Look-ups in named tables: a row name and a column name give one cell, copied from the table.

fab =
        gasomiv  zogamug  litig  mupu  kofim  labozu   bim   lep   tup
puge       0.45     0.42   0.51  0.48   0.55    0.66  0.48  0.69  0.41
dab        0.38     0.33   0.53  0.47   0.44    0.54  0.52  0.55  0.52
did        0.77     0.70   0.21  0.24   0.43    0.72  0.42  0.56  0.20
gera       0.63     0.67   0.51  0.46   0.42    0.39  0.64  0.28  0.33
venele     0.27     0.38   0.60  0.54   0.32    0.40  0.50  0.34  0.56
vit        0.41     0.42   0.55  0.52   0.50    0.25  0.55  0.43  0.63
vuvun      0.47     0.55   0.35  0.58   0.55    0.36  0.25  0.47  0.61
gobepo     0.67     0.89   0.41  0.43   0.27    0.30  0.60  0.01  0.26

gasomiv of dab = 0.38
labozu of gobepo = 0.30
litig of did = 0.21
kofim of dab = 0.44
labozu of gera = 0.39
lep of vit = 0.43
gasomiv of vit = 0.41
kofim of vit = 0.50
bim of puge = 0.48
labozu of puge = 0.66
tup of puge = 0.41
lep of did = 0.56
lep of vuvun = 0.47
kofim of did = 0.43
labozu of did = 0.72
Row with the largest labozu: did

bep.csv
,vosuf,rinut,vegab,vot,ril,pum,banuvur,nanesi,dumomem,tep
vut,126,176,102,162,90,179,139,155,132,83
lapori,177,107,157,122,127,131,134,162,66,170
tenev,194,222,83,112,149,91,95,91,83,120
muvi,130,172,235,170,148,134,126,172,152,152
fuv,140,140,185,171,169,157,48,126,211,136

lapori, pum => 131
tenev, dumomem => 83
vut, dumomem => 132
tenev, vegab => 83
muvi, nanesi => 172
muvi, pum => 134
fuv, pum => 157
fuv, vosuf => 140
muvi, vot => 170
lapori, vegab => 157
vut, vosuf => 126
tenev, vot => 112
vut, rinut => 176
lapori, vot => 122
tenev, pum => 91
muvi, dumomem => 152
muvi, vegab => 235
vut, banuvur => 139
Which row has the largest pum? vut

Table lumur
         todutan  rekol  furi  nesi
faz           90     30   -66    39
ladamo        44     51   -10    88
gorin        -47     68    82   -32
zin           68     87   -20    66
fenarol        8    -74   -48   -62
pesodut      -19    -79    40    68
gabisas      -83    -40    -4   -29
rilogo        63    -43   -47    69

rekol of faz is 30
nesi of zin is 66
todutan of fenarol is 8
furi of gabisas is -4
nesi of pesodut is 68
rekol of gabisas is -40
rekol of pesodut is -79
rekol of ladamo is 51
todutan of gorin is -47
rekol of rilogo is -43
furi of zin is -20
rekol of fenarol is -74
nesi of rilogo is 69

tuf.tsv
	kagu	tefete	rivinan	vonu
gebip	683	874	161	660
tigoviz	625	603	604	439
meb	508	548	621	736
buz	536	467	603	575
puribu	628	472	469	750
maz	618	310	578	412
vuboni	802	532	507	459
rak	508	684	497	638
zasuk	367	548	589	576

What is the vonu of puribu in tuf?
750
What is the kagu of puribu in tuf?
628
What is the rivinan of buz in tuf?
603
What is the kagu of rak in tuf?
508
What is the rivinan of meb in tuf?
621
What is the kagu of maz in tuf?
618
What is the rivinan of tigoviz in tuf?
604
What is the vonu of maz in tuf?
412
What is the tefete of gebip in tuf?
874
What is the vonu of tigoviz in tuf?
439
What is the tefete of vuboni in tuf?
532
What is the kagu of buz in tuf?
536
What is the vonu of gebip in tuf?
660
What is the kagu of vuboni in tuf?
802
What is the tefete of rak in tuf?
684
What is the vonu of zasuk in tuf?
576
What is the tefete of puribu in tuf?
472
What is the vonu of meb in tuf?
736

kavusod:
      balilen  vevuvur   mori  kubuto  zepas
rog     68620    69018  63777   56176  67465
tuvu    64329    73324  69680   76808  72074
kur     84523    85495  56445   70311  87722
bepo    62041    77723  66977   74540  70225
ral     64867    74776  64915   59575  71351
bisa    60546    19939  68257   67178  62521
kuf     57466    57437  74905   70119  67263

zepas of ral: 71351
kubuto of kur: 70311
kubuto of tuvu: 76808
mori of kur: 56445
vevuvur of bisa: 19939
balilen of rog: 68620
vevuvur of ral: 74776
zepas of kuf: 67263
balilen of ral: 64867
zepas of rog: 67465
balilen of bisa: 60546
zepas of tuvu: 72074
balilen of tuvu: 64329
zepas of kur: 87722

rumil =
,fip,repu,nobed
zan,37,-63,57
devaf,-4,-32,90
sagomu,6,-55,66
dav,37,-66,55
lemive,49,-30,71
nez,57,28,-39
sadasom,64,-49,33
rusube,34,-38,80

nobed of devaf is 90
fip of lemive is 49
repu of nez is 28
fip of zan is 37
fip of devaf is -4
repu of zan is -63
nobed of sadasom is 33
nobed of dav is 55
nobed of zan is 57
repu of rusube is -38
fip of nez is 57
nobed of lemive is 71

befama =
	fazases	zedomum	geke	regadif	fop	mot
tir	76	161	73	121	112	66
zerupe	97	243	86	157	85	11
satepe	154	81	196	50	143	69
gad	105	162	102	112	110	56

zerupe, mot => 11
gad, geke => 102
tir, fop => 112
zerupe, zedomum => 243
tir, mot => 66
gad, fop => 110
zerupe, geke => 86
gad, regadif => 112
tir, fazases => 76
tir, geke => 73
zerupe, fazases => 97
satepe, mot => 69
tir, regadif => 121
gad, zedomum => 162
zerupe, fop => 85
gad, fazases => 105

